What each symbol does to the nodes:
BG: te>SL, ru>ZD, ge>ML, vi>PR, ka>DD
TP: te>GM, ru>TJ, ge>JN, vi>HN, ka>FD
RG: te>CQ, ru>JG, ge>JM, vi>MG, ka>ZN
BD: te>TH, ru>CH, ge>HG, vi>FR, ka>NR
CQ: te>PR, ru>QN, ge>LB, vi>ZN, ka>CP
BT: te>GN, ru>MG, ge>JG, vi>GL, ka>JM
NZ: te>GL, ru>NR, ge>ZG, vi>HG, ka>SC
BZ: te>NL, ru>BL, ge>PQ, vi>RP, ka>FJ
MC: te>PM, ru>HN, ge>TJ, vi>LH, ka>JN
CP: te>BG, ru>NB, ge>RD, vi>CQ, ka>PR
BM: te>MF, ru>SM, ge>FZ, vi>HQ, ka>DM
QZ: te>FF, ru>DR, ge>GG, vi>QC, ka>RZ
GN: te>RD, ru>ZN, ge>QN, vi>JM, ka>LB
LJ: te>RG, ru>ZC, ge>GL, vi>TH, ka>MG
NB: te>ZD, ru>LB, ge>CP, vi>QN, ka>QP
MG: te>ZN, ru>CL, ge>BT, vi>LJ, ka>RG
TC: te>BL, ru>FT, ge>SL, vi>DT, ka>NQ
ZC: te>JG, ru>SC, ge>LJ, vi>ZG, ka>CL
GJ: te>BB, ru>HM, ge>SD, vi>JD, ka>GF
JF: te>JZ, ru>HP, ge>MF, vi>ZQ, ka>CN
SM: te>JF, ru>GR, ge>BM, vi>CG, ka>ZQ
SN: te>FC, ru>SD, ge>GF, vi>HM, ka>RN
MN: te>TJ, ru>LT, ge>ZS, vi>LL, ka>GB
SF: te>CG, ru>PM, ge>GM, vi>NJ, ka>MH
CG: te>ZQ, ru>BQ, ge>HQ, vi>MH, ka>SM
JN: te>PN, ru>TP, ge>NJ, vi>MC, ka>PM
RP: te>FJ, ru>NQ, ge>ZL, vi>SL, ka>BZ
RN: te>MD, ru>GT, ge>BB, vi>SN, ka>FC
ZS: te>TP, ru>MN, ge>LH, vi>NL, ka>HN
FD: te>MZ, ru>NJ, ge>PM, vi>TP, ka>GM
GF: te>DP, ru>SN, ge>GT, vi>GJ, ka>BB
SR: te>FT, ru>PR, ge>ZD, vi>RD, ka>ML
JG: te>QN, ru>BT, ge>RG, vi>CL, ka>JH
GM: te>HQ, ru>SF, ge>PN, vi>FD, ka>MZ
GR: te>HP, ru>HQ, ge>SM, vi>BQ, ka>FZ
GT: te>FR, ru>GF, ge>RN, vi>SD, ka>HZ
MF: te>MS, ru>JF, ge>LD, vi>DM, ka>HR
HQ: te>DM, ru>CG, ge>GR, vi>MZ, ka>BM
HD: te>DR, ru>HR, ge>JZ, vi>LD, ka>RC
TN: te>JD, ru>RZ, ge>MR, vi>GG, ka>PJ
RD: te>ML, ru>CP, ge>QP, vi>LB, ka>SR
HG: te>SC, ru>BD, ge>TD, vi>MD, ka>NZ
HZ: te>BD, ru>BB, ge>FC, vi>GT, ka>FR
ML: te>ZF, ru>BG, ge>DT, vi>SR, ka>FT
SL: te>BZ, ru>TC, ge>ZF, vi>DD, ka>RP
ZN: te>CP, ru>JH, ge>GN, vi>RG, ka>CQ
ZD: te>TC, ru>SR, ge>BG, vi>QP, ka>DT
FR: te>NR, ru>DP, ge>MD, vi>HZ, ka>BD
ZQ: te>CN, ru>FZ, ge>DM, vi>SM, ka>JF
CN: te>QC, ru>LD, ge>HR, vi>JF, ka>JZ
TD: te>ZC, ru>HG, ge>NR, vi>CH, ka>ZG
PM: te>BQ, ru>FD, ge>SF, vi>JN, ka>PN
TT: te>SD, ru>PJ, ge>HC, vi>MR, ka>HB
RC: te>SQ, ru>MS, ge>QC, vi>HD, ka>DR
GB: te>NJ, ru>LH, ge>HN, vi>MN, ka>TJ
JM: te>LB, ru>RG, ge>JH, vi>BT, ka>GN
QQ: te>TN, ru>QC, ge>DR, vi>MS, ka>GG
LB: te>SR, ru>CQ, ge>NB, vi>GN, ka>RD
ZG: te>CL, ru>NZ, ge>TH, vi>TD, ka>ZC
HR: te>QQ, ru>CN, ge>HD, vi>MF, ka>MS
ZL: te>CR, ru>RP, ge>BL, vi>ZF, ka>PQ
LL: te>GB, ru>CR, ge>NL, vi>TQ, ka>MN
NR: te>LJ, ru>TD, ge>NZ, vi>BD, ka>TH
JD: te>GF, ru>HC, ge>HB, vi>PJ, ka>GJ
CL: te>JH, ru>GL, ge>MG, vi>ZC, ka>JG
NJ: te>MH, ru>JN, ge>FD, vi>TJ, ka>SF
JZ: te>QZ, ru>HD, ge>MS, vi>CN, ka>QC
LT: te>MC, ru>NL, ge>MN, vi>CR, ka>LH
QP: te>DT, ru>RD, ge>PR, vi>NB, ka>ZD
PQ: te>LT, ru>BZ, ge>TQ, vi>ZL, ka>CR
BQ: te>FZ, ru>MZ, ge>CG, vi>PN, ka>GR
TJ: te>SF, ru>MC, ge>TP, vi>GB, ka>NJ
LH: te>JN, ru>ZS, ge>GB, vi>LT, ka>MC
CH: te>ZG, ru>MD, ge>BD, vi>DP, ka>TD
FC: te>HG, ru>HZ, ge>DP, vi>RN, ka>MD
HM: te>RN, ru>HB, ge>GJ, vi>HC, ka>SN
BB: te>CH, ru>RN, ge>HZ, vi>GF, ka>DP
QC: te>RZ, ru>RC, ge>QQ, vi>JZ, ka>QZ
MH: te>SM, ru>PN, ge>MZ, vi>SF, ka>CG
HP: te>HD, ru>DM, ge>JF, vi>FZ, ka>LD
HB: te>GT, ru>JD, ge>HM, vi>TT, ka>SD
PR: te>DD, ru>QP, ge>SR, vi>CP, ka>BG
DM: te>HR, ru>ZQ, ge>HP, vi>BM, ka>MF
DP: te>TD, ru>FC, ge>FR, vi>BB, ka>CH
BL: te>LL, ru>ZL, ge>BZ, vi>NQ, ka>TQ
ZF: te>PQ, ru>SL, ge>NQ, vi>FT, ka>ZL
HN: te>FD, ru>GB, ge>MC, vi>ZS, ka>TP
FF: te>HM, ru>MR, ge>PJ, vi>RZ, ka>HC
SQ: te>TT, ru>GG, ge>RZ, vi>DR, ka>MR
PJ: te>GJ, ru>FF, ge>TT, vi>TN, ka>JD
TH: te>MG, ru>ZG, ge>SC, vi>NR, ka>LJ
GG: te>PJ, ru>QZ, ge>SQ, vi>QQ, ka>TN
GL: te>JM, ru>LJ, ge>CL, vi>SC, ka>BT
JH: te>NB, ru>JM, ge>ZN, vi>JG, ka>QN
MR: te>HB, ru>TN, ge>FF, vi>SQ, ka>TT
LD: te>RC, ru>MF, ge>CN, vi>HP, ka>HD
DD: te>RP, ru>DT, ge>FT, vi>BG, ka>SL
SC: te>BT, ru>TH, ge>ZC, vi>NZ, ka>GL
NL: te>HN, ru>LL, ge>LT, vi>FJ, ka>ZS
QN: te>QP, ru>GN, ge>CQ, vi>JH, ka>NB
DR: te>MR, ru>QQ, ge>QZ, vi>RC, ka>SQ
FT: te>ZL, ru>DD, ge>TC, vi>ML, ka>ZF
CR: te>LH, ru>FJ, ge>LL, vi>PQ, ka>LT
SD: te>HZ, ru>GJ, ge>SN, vi>HB, ka>GT
HC: te>SN, ru>TT, ge>JD, vi>FF, ka>HM
TQ: te>MN, ru>PQ, ge>FJ, vi>BL, ka>LL
NQ: te>TQ, ru>ZF, ge>RP, vi>TC, ka>BL
FZ: te>LD, ru>BM, ge>ZQ, vi>GR, ka>HP
MD: te>NZ, ru>FR, ge>CH, vi>FC, ka>HG
FJ: te>ZS, ru>TQ, ge>CR, vi>BZ, ka>NL
MS: te>GG, ru>JZ, ge>RC, vi>HR, ka>QQ
PN: te>GR, ru>GM, ge>MH, vi>PM, ka>BQ
MZ: te>BM, ru>MH, ge>BQ, vi>GM, ka>HQ
RZ: te>HC, ru>SQ, ge>TN, vi>QZ, ka>FF
DT: te>NQ, ru>ML, ge>DD, vi>ZD, ka>TC

The rows follow the links: the fewer symbols apart two nodes are, the more alike their rows tend to be.

Each row is also shifted at random along 4 hidden directions that mean nothing.

Known rows, each with its node:
[-184,  453, -443,  297,  164,  -62,   58, -564,  437, -159,   -2,  214,  293,  -12, -159, -154,   75,  499,  382, -335,  306,  -95,   -8,  -29,  170,  324,  -60,  139,  162, -289,   86,  186,    8,   32,   94,  389,   39,   49, -394,  -65,  420, -288,  308,  156,  114,   82,  190,   72,  496,  455,  329, -348,  131, -114, -120,  492, -164,  -73,  -94, -337,  214]: FF
[  -4,  120,  282, -291,   87,  -52,  -74, -180,   72, -146, -379, -152,  544,  -68, -578, -114,   26, -190,  219,  316,  225,    5, -128,  116, -417,  149, -132, -219, -105, -305,  197, -106, -241,  153,  218,   92,  354,  285, -282,  -71,   72,  -35, -225, -345, -129, -292, -210, -491,  -46,  143,   44, -295, -119,  308,  113,  397,  -27,  123,   74,  105, -410]: HG
[-455,   10,  323, -564,  -65, -180,  -18, -127, -225,   32,  -87, -129,  233,   20, -372,  198,  -81, -370,  -69,   33,   46, -158,   89,  560, -346,  168,  -68,  -12,  132,  144,  125, -168, -304,  -38,  160, -283,  100,  -18,  -37,  -81, -178,  316, -462, -391, -293, -401, -261, -196, -154,  221, -294,  152, -350,  359,    5, -126, -137,  105, -101,  132, -381]: JH
[-546,  365,  -43, -112,   37,   43, -152, -314,  207, -212, -257,  165,  516,  -48, -570, -238,  185,  127,  366,   32,  302,    4, -144,  106, -207,  188,  -93,   37,  -38, -377,  150,  199, -256,  189,  172,  185,  332,  358, -426,   -4,  336, -172, -140, -260,  179, -165, -413, -340,  201,  317,  300, -434,    9,   31,  106,  399,   -9,  -10,   55,  135, -328]: FC
[-625,  251,   58, -187,  238,  -64,  -23, -392,  265, -290, -462,  196,  573,    7, -532,  -52,   57,  212,  266, -229,  251, -148, -320,  216, -275,   82,   59,   28,   96, -453,   67,  224, -170,  456,  153,   26,  336,  286, -312,  -66,  205, -315,  -89, -234,   36, -162, -160, -358,   50,  267,  221, -420,  -90,  209,  104,  357, -336,  -53, -118, -710,  218]: FR
[-996,  127, -512,  722, -152,  319,  -76,  166,  204,   96,  176,   19, -239, -128,  209, -499,  152,  359,  141,  208,   28,  108,  154, -604,  407,  -78,   16,  -17, -278, -130, -102,   59,  174, -281,  -74,  308, -247,   71,   27,  167,  255, -241,  392,  554,  484,  484,  280,  306,  374, -205,  240, -178,  350, -400, -103,   74,  428, -207,  299,  595,    1]: ZQ
[ 271,  390,  326,  105,  272, -210,  337, -472,  426,  235,   93, -227,  369, -150, -186, -154,   59,  -75,  341,  565,  251,   56,  248,  -41, -142,  288, -259, -425,  146, -319,  456, -184,  -22, -217,  308,  373,  309,  -41, -152, -410,  145,   -4,  104,  -11, -138,  -82,  194, -132,  -44,  313,  215, -367,  150,  -44, -172,  489,   97,  448,  118,  331, -359]: JD
[-418, -323,  -35,  248,  -33,   59,  141,  124,  105,  -75,  410,  215, -507,   77,  694,  576,  -89,  176, -413, -336, -381,  226, -119,  -71,  251, -320,  -42,  207,   53,  440, -147,   22,  370,   96, -359, -125,  -78, -214,  355,  -55, -250,  205,  -44,  177, -163,  369, -202,  321, -339, -251,  -51,  342,   97, -151,   -7, -402, -167,  327, -136, -469,  252]: TJ
[-535, -305,  344, -394, -196,   14, -140,  420, -420,  137,  -34,  -62, -177,   40,  -12,  141,  -14, -422, -259,  126, -294,   -8,  -53,  238, -157, -267,  108,    2,  -53,  242,  -46,    1, -113,   81, -101, -465,   22,   22,  345,   65, -404,  222, -422, -227,  -31, -144, -345,  -68, -420, -297, -283,  269, -213,   39,  126, -570,   87,    4,   82,  259, -222]: DD
[  74,   59,   68, -608, -144, -167, -127,   -7, -433,   36, -140,  -29,  151,   92, -365,   25,  -56, -322,  -20, -231,   99, -285,  144,  614, -191,  192,  118,  196,  185,  175,  -28,   31, -438,  -60,  143, -315, -123,  -64,  -57,  104,  -36,  222, -325, -370,  -81, -482, -138,  -61,   52,  305, -249,  216, -331,  154,   29, -259,  -88, -266, -133,  165, -154]: QN
[ 342, -369, -211,   20, -253,  160, -201,  562, -485,  163,   40, -157, -410,   72,  274,  -62, -111, -239, -312,  -33, -258,  -62,  136,  -59,  141, -153,  147,  113, -122,  401, -296, -123,   50, -250, -154, -286, -456, -152,  197,  277, -205,  106,   74,  128,   38,    8,  251,  203,   67, -360, -343,  455,  -96,   61,   36, -427,  251, -297,    4,  307,  153]: FJ
[-369,  559, -291,   40,   37,   19,  -61, -504,  320, -234,  -25,  232,  436,  -87, -410, -256,  214,  368,  508, -222,  401,    1,    8,   51,   27,  322,  -98,  183,   80, -349,  148,  256, -269,   66,  135,  363,  193,  251, -439,    3,  480, -131,   44,  -49,  307,  -80, -304, -125,  415,  562,  388, -458,  121, -197,  -41,  422,  -32, -103,   19,  166, -256]: GJ
[ 929, -209,  112,  241,   21,  -16,  227,  244,  -77,  398,  432, -166, -528,  -12,  631,   72,  -76, -189, -218,  196, -250,   97,  302, -233,  292, -119,   98,  -98,   68,  320,   -9, -115,  238, -407,  -82,  -45, -296, -368,  458,  -70, -208,  169,  218,  313,  -38,  188,  408,  410, -189, -255, -130,  300,  120, -305, -167, -336,  230,  138,   89,  331,  165]: NJ
[  72, -189,  343, -535, -186,   -3, -133,  353, -589,  183,   13, -125,  -36,  -17, -174,   22,   -3, -506,  -92,  192, -117, -126,  137,  332, -178,  -62,  125,   42,   26,  223,  -13,    6, -276, -152,   -6, -411,  -57,  -47,  249,  118, -292,  325, -457, -348,   69, -356, -337,  -83, -259,  -82, -336,  238, -241,  -34,  106, -493,  206, -108,  145,  698, -424]: ZD
[ 332,   27,  261, -393,  302, -286,  107, -209,   -5,   24, -614, -230,  555,   39, -561, -205, -103, -226,  175,  202,  200, -276,  -81,  325, -423,  183,   84, -321,   95, -387,  121, -149, -213,  198,  346,  -71,  108,   79, -175,  -97,  -22, -262,   16, -238, -230, -358,  509, -295,  -29,  138, -131, -204, -258,  437,   26,  324, -257,  -81, -109, -582,  348]: NR
[-602,  288, -204,  485,  -15,  170,  -37, -485,  761, -536,  266,  352,   81,  -95,  143,  359,   72,  625,   83, -228,  106,  414, -267, -345,   99,   63, -511,  143, -208,  -86,  160,   96,  288,  236, -215,  527,  446,  248, -437, -187,  345,   57,  -56,   24, -128,  362, -777, -103,  148,  254,  523, -259,  319,   44,   63,  583, -126,  515,  -27, -193, -491]: GG
[1058,  -57, -145,  472,  269,   81,  182,  -90,  407,  -71,  -11,   75,  -74,   -6,  372,  -68,  -51,  322,   56,  -40,    8,  105, -154, -518,  229,  -96,  -14, -151,  -85, -212,  -57,  -13,  397,  166,  -60,  290,  -39,  -57,  -16,  -86,  163, -418,  568,  355,   29,  368,  521,   91,   88, -175,  249, -160,  299,  -61,  -49,  381, -113,   86,  -47, -673,  637]: CN
[-237,  220, -531,  571,  199,   46,   67, -295,  458,  -84, -143,  102,   57,   29,   58, -273,  -37,  514,  208, -212,  204,  -45,    1, -326,  235,  148,   37,  -18,   10, -266,  -91,   11,  214,  -17,   57,  408, -182,    5, -287,   -2,  358, -471,  577,  417,  106,  303,  687,  220,  483,  103,  280, -289,  227,  -20, -165,  476,  -82, -150,  -75, -534,  616]: QC
[ 353,  195, -287, -368,   94,   13, -225, -244,  -17, -489, -585,  343,  556,  121, -610, -113,    2,  256,  248, -636,  286, -260, -421,  317, -166,  198,  148,  275,   87, -381, -185,  286, -325,  517,  127,  -57,  111,  349, -483,  236,  298, -382,  -28, -275,  105, -279, -169, -358,  334,  318,  108, -232, -155,  295,  128,  349, -433, -432, -256, -839,  416]: TD
[-587,  248,  -95, -208,  140,  -72, -122, -272,   44, -118, -582,   34,  542,   53, -669, -389,   19,   99,  336, -127,  314, -298, -120,  245, -271,  208,  163,  -36,  101, -443,  -30,  101, -287,  201,  249,   15,   29,  254, -364,   92,  214, -385,   33, -118,  150, -217,  246, -268,  336,  254,  102, -356, -144,  187,   46,  338, -194, -356,  -42, -370,  260]: CH
[ 643,   68,  206, -443,  200, -181,  -32, -158,  -95, -156, -499,  -61,  524,   79, -518,  -57, -131, -177,  148,    2,  192, -188, -162,  306, -404,  183,   19, -132,   67, -284,   70,  -95, -296,  227,  244,  -92,  147,  186, -285,  -10,    1, -153, -115, -358, -204, -411,   72, -383,   23,  157,  -90, -155, -239,  484,   78,  355, -252, -116, -164, -413,   68]: ZG
[  -6, -222,  204, -434, -247,   61, -190,  404, -514,   83,   -7,   51, -148,   29, -116,   98,   59, -374, -155,  -21, -138,  -84,  -45,  275, -133, -166,  151,  153,  -14,  240, -107,  131, -241,   31,  -80, -409,  -71,   18,  242,  195, -251,  276, -402, -289,   96, -251, -468,  -88, -257, -116, -259,  282, -226,   -9,   96, -534,  123, -148,   92,  441, -321]: ML
[-272, -417,  -85, -125, -288,  182, -304,  493, -331, -198,   -5,  165, -383,   82,  239,  305,  -13,  -28, -417, -347, -365,   40, -257,   25,   46, -384,   77,  269, -184,  358, -344,   83,   71,  234, -347, -374, -117,   63,  201,  232, -243,  128, -227,  -78,   14,   73, -407,   39, -191, -364, -178,  357, -110,  125,  181, -486,  -26, -166,  -76, -222,  119]: BL
[-906, -110,  304, -502, -164,  -68,  -40,  182, -429,  225,  -30, -153,   17,   34, -286,   31,   18, -464, -104,  141, -105, -202,  131,  475, -243,  -19,   96,   20,  118,  229,   31,  -47, -301, -101,   75, -397,  -20,  -43,  247,  -11, -270,  326, -452, -316,  -34, -333, -239,  -50, -254,   18, -347,  174, -294,   45,   11, -468,  103,  -27,   60,  487, -370]: QP
[-551,  422,  -70,  120,  133,  -33,   83, -525,  469, -210,   34,  165,  410,  -45, -288,  -27,  132,  320,  379,   -8,  285,  106,  -20,   21,  -50,  290, -198,   -4,   86, -321,  261,  157,  -72,  169,  108,  333,  376,  170, -308, -173,  353,  -86,  -57,  -85,   66,   -6, -358, -160,  149,  404,  323, -425,  121,  -55,  -12,  470, -100,  223,   24,   14, -290]: HM
[-147,  316,  228, -163,  164,  -99,   37, -346,  254,  -85, -174,    7,  517,  -70, -512, -191,  129,   36,  381,  297,  263,   29,  -34,   81, -207,  189,  -75, -165,   29, -414,  278,   55, -229,  125,  223,  219,  367,  221, -268, -181,  192, -108,  -67, -205,   44, -154, -193, -329,   11,  284,  230, -462,    0,   20,   41,  397,   -2,   99,  126,  125, -310]: BB
[-712, -260,  -20, -395, -173,   88, -255,  280, -379, -247, -122,  365,  -94,  164,  -18,  309,   29,  -52, -237, -557, -259, -129, -325,  358,  -55, -274,  281,  422,   87,  205, -301,  348, -180,  424, -261, -501,  -26,  138,  159,  257, -217,  102, -406, -246,  112, -122, -560,  -37, -229, -118, -137,  291, -247,   17,  214, -618, -205, -275, -140, -419,  195]: DT
[ 451, -128,  -82,  366,   93,   -2,  227,  129,   48,  278,  342,   42, -412,   26,  566,  -35,   -8,  126,  -63,  -11, -183,   18,  133, -305,  397, -149,  190,  -15,  111,   78, -108,  136,  289, -142, -113,   21, -263, -239,  388,  -59,  -75,  -91,  375,  447,  192,  325,  507,  410, -106, -259,   66,   96,  206, -443,  -96, -277,  118,   -2,   50,  -94,  530]: MH
[ -92,  595, -294,   91,    5,   -2,  -33, -389,  283,  -58,  -18,   98,  413,  -87, -390, -366,  180,  271,  511,   17,  434,  -32,  211,  -24,  106,  417, -131,   63,   76, -311,  176,  134, -209, -195,  214,  415,   57,  156, -427,   17,  506, -101,   92,   10,  260, -113,  -69,  -85,  511,  534,  296, -393,  135, -195, -111,  477,  145, -120,  123,  548, -357]: HB
[ 205,   36,  -57,  569,  -19,  198,   77,  131,  295,  107,  231, -121, -226, -194,  326, -247,   78,  112,   87,  479,  -59,  319,   87, -732,  238, -136, -173, -229, -254, -134,  110,  -83,  327, -194,  -64,  365,    8,   -5,   69,  -76,   68, -156,  345,  374,  177,  406,  192,  119,   21, -254,  227, -162,  386, -234,   -6,  199,  406,  166,  264,  505, -154]: HP
[-148, -166,   78,  423,  173,   -2,  283,   90,  274,  112,  322,  134, -390,  -21,  591,  164,   -3,  197, -121,   19, -264,  190,  -75, -391,  356, -325,   65,  -32,   87,   14,    4,  130,  405,  114, -237,   70,  -33, -206,  428, -161, -141,  -73,  291,  393,  104,  457,  293,  306, -356, -358,  132,   23,  230, -368,  -47, -220,  -17,  315,   21, -463,  527]: BQ
[-534,  144, -143, -512, -187, -111, -140,    3, -534,  242, -256, -163,  225,   60, -485, -296,  -36, -313,   80, -144,  186, -434,  308,  608, -160,  341,  215,  170,  218,  120, -113,  -49, -508, -341,  220, -297, -341,  -53, -106,  240,   31,  141, -201, -200,   98, -587,  159,   20,  353,  325, -372,  184, -345,  144, -111, -235,   45, -505,  -55,  510, -122]: GN
[ 693, -315,  -77, -310, -358,  230, -413,  531, -632,  -77,  -44,  138, -233,   44,   15,   52,   61, -244, -248, -237, -209,  -49, -112,  102,   39, -237,  192,  339, -142,  306, -304,  125, -189,   76, -229, -389, -197,   58,  137,  401, -167,  210, -290, -230,  261, -162, -502,  -16,  -19, -238, -197,  368, -165,  -35,  190, -478,  167, -392,   71,  437, -176]: SL
[ 371, -519,  349, -303,   41,  -63,    6,  457, -447,   70, -142,  -47, -277,  150,  255,  279, -127, -383, -383,  -75, -368, -113, -184,  143, -102, -399,  260,  -36,   44,  206, -178,   -9,   84,  223, -143, -520,  -98, -118,  465,   23, -505,   18, -111,  -97, -165,  -37,  150,    4, -518, -479, -319,  366, -229,  173,   91, -521, -185,  -19,  -97, -563,  488]: NQ
[-586,  287, -360, -251,  103,   47, -295, -257,   47, -432, -596,  366,  559,   91, -624, -202,   79,  370,  314, -532,  309, -259, -400,  295, -182,  189,  123,  298,   69, -436, -138,  315, -337,  501,   95,  -14,  135,  378, -502,  228,  332, -409,  -24, -196,  201, -211, -174, -338,  393,  328,  155, -340, -102,  206,  109,  329, -366, -406, -177, -685,  318]: BD
[  32,   94, -218,  615, -105,  239,    2,   60,  290,   34,  194,  -90, -148, -109,  264, -282,   91,  254,   78,  375,   81,  295,   71, -645,  222,  -27, -218, -175, -355, -123,   87,  -79,  294, -213,  -94,  452,  -14,   65, -152,   -9,  220, -153,  329,  364,  188,  411,   89,   49,  250, -177,  259, -183,  437, -182,  -27,  329,  401,   76,  279,  572, -273]: LD

Start here and follow the symbols in turn, left to right. Where do you end up?
Answer with the node's name.
[ 433, -431,  -41, -251, -231,  177, -305,  468, -443, -229,  -45,  225, -303,  133,  194,  334,  -45, -100, -384, -427, -323,   33, -321,   70,    1, -360,  144,  338, -104,  305, -344,  185,   -6,  345, -309, -411,  -72,   55,  192,  283, -265,   65, -216, -158,   60,    1, -409,  -21, -210, -338, -178,  373, -156,   80,  196, -476, -113, -223, -114, -301,  185]
vi ge: ZF
[ -57, -364, -286, -133, -321,  249, -403,  519, -496, -213, -153,  266, -331,  117,  117,  178,    0,   51, -315, -568, -270, -112, -233,   80,  117, -304,  243,  441,  -94,  322, -477,  182,  -71,  203, -302, -395, -277,   64,  113,  439, -131,   18, -165,  -32,  208,   -9, -284,   87,   61, -291, -187,  405,  -95,   26,  146, -463,  -43, -457,  -99, -181,  242]
te vi: PQ
[ 256,  405, -107, -180,   83,    0, -117, -281,  165, -185, -270,  136,  552,  -42, -514, -311,  168,  172,  453,  -35,  348,  -79, -120,  104, -174,  260,   19,   52,   27, -439,  106,  205, -303,  171,  147,  196,  265,  300, -403,   20,  334, -223,  -50, -227,  210, -208, -262, -353,  279,  370,  238, -433,    9,   21,   68,  412,  -49, -181,   39,   80, -196]
ka ru ge: FR
[-984,   63,   28, -481, -303,    6, -248,   67, -386,    4,    8,   48,   74,   37, -389,   44,   80, -227,    8, -159,  -17, -148,   98,  540, -160,  114,   50,  292,   69,  232,  -87,   77, -398, -111,   38, -290,  -43,   66,  -23,  187,  -72,  360, -542, -370,   93, -400, -603,  -66,   27,  251, -181,  199, -272,   43,   58, -401,   58, -264,   24,  611, -510]
ru ru: CQ
[-474,  143, -117, -453, -139,  -60, -206, -115, -286,  -94, -337,  -83,  339,   60, -578,  -65,  -71, -145,   54, -223,  207, -311,   72,  559, -265,  325,   35,  125,   85,   24,  -82,  -65, -397,  -35,  186, -196,  -88,   89, -273,  198,   90,   71, -270, -336,  -88, -424,  -75, -154,  300,  347, -237,   82, -308,  350,   -2,   35, -101, -329, -128,  129, -181]
ka ru ru ge: RG
[ 389,  286, -275,  474,  111,   39,  104, -306,  432,   -4,  124,  -71,   79, -114,   92, -224,   30,  300,  214,  139,  262,  127,   99, -411,  136,  229, -209, -144, -122, -195,  125, -157,  183, -196,  106,  521,   -5,   22, -335,  -91,  341, -196,  417,  253,   -1,  231,  326,   79,  379,  144,  242, -233,  254,  -35, -145,  569,  109,  114,   37,   96,  -20]
ru ge te: MR
[ 202,  265,  182, -261,   60,  -97,  -19, -146,   21,   82, -378, -235,  542, -100, -662, -470,   73, -189,  362,  468,  349, -122,   88,  105, -335,  284,  -29, -289,  -62, -407,  210,  -73, -352,  -71,  322,  112,  164,  214, -290,  -50,  173, -141,  -51, -240,  101, -319,   79, -352,  133,  204,   53, -362,  -99,  132,    3,  389,  138, -119,  163,  434, -335]
ru ru ru vi te: MD
[ 907,  287, -401,  475,   63,   81,   83, -227,  337,   -4,   51,  -29,   89,  -45,   57, -344,   17,  379,  269,  -13,  251,   67,  148, -408,  218,  239, -147,  -72, -110, -196,   28,  -84,  127, -208,   79,  494, -129,   22, -374,   20,  381, -257,  504,  303,   68,  179,  419,  119,  540,  143,  220, -176,  308,  -92, -150,  556,  122, -121,   34,  134,   82]
ge te te ru: JD
[ 255, -452,  220, -321,  -96,   26, -151,  444, -430,   17,  -85,    3, -261,   81,  137,  249,  -47, -297, -366, -133, -329,  -45, -179,  152, -106, -383,  191,   78,  -16,  186, -245,   76,   26,  210, -177, -459, -113,  -34,  347,  155, -383,   93, -237, -144,  -44,  -77, -129,   -2, -413, -400, -253,  341, -166,  111,  161, -534,  -74, -106,  -40, -280,  213]
ka ru te te: ZS
[ 599, -401,  169, -427,  -55,   -4, -120,  424, -528,  100, -183,   40, -192,  154,   43,  170,  -80, -350, -275, -192, -299, -213, -137,  252,  -77, -285,  342,  113,   87,  114, -235,  124, -111,  236,  -89, -508, -198,  -66,  351,  202, -353,    4, -122, -133,   15, -196,  102,    1, -277, -304, -281,  348, -214,   76,  131, -561,  -94, -309, -108, -377,  454]
te ka te te: TJ
[1681, -356, -113,  -10, -278,  155, -166,  479, -440,   43,  285,  -13, -534,   72,  495,  216, -107, -162, -356, -147, -257,   78,   63, -177,  239, -169,   10,  187, -143,  479, -264,  -86,  106, -184, -201, -180, -305, -142,  170,  250, -162,  218,   39,   12,  -38,   25,  -56,  208,  -43, -262, -238,  531,   26,  -15,   39, -303,  161, -128,  -29,  274,  -11]
ge ru ru: NL
[-428, -238,  -99, -304, -271,   90, -290,  477, -564,   43, -173,   41, -166,   70,  -70,  -14,   44, -233, -172, -202, -208, -195,  -44,  224,  -34, -204,  319,  266,    7,  205, -303,  179, -236,   54, -115, -439, -248,   59,  209,  330, -202,   65, -248, -122,  229, -169, -165,   65,  -43, -214, -260,  293, -213,  -34,  116, -593,   92, -460,   17,  179,   95]
ru ru: DT
[ 207,   94,  136, -431,  152, -186,   -2, -116, -188,   78, -542, -269,  502,   35, -617, -307,  -94, -265,  146,  168,  272, -320,   30,  371, -411,  266,   98, -245,   53, -234,   83, -200, -320,  -31,  371,  -76,   -7,   85, -262,   29,   54, -182,  -65, -254, -202, -451,  411, -303,  174,  197, -174, -128, -288,  423,   -4,  259, -104, -236,  -77,  -90,   65]
vi ge ka: SC
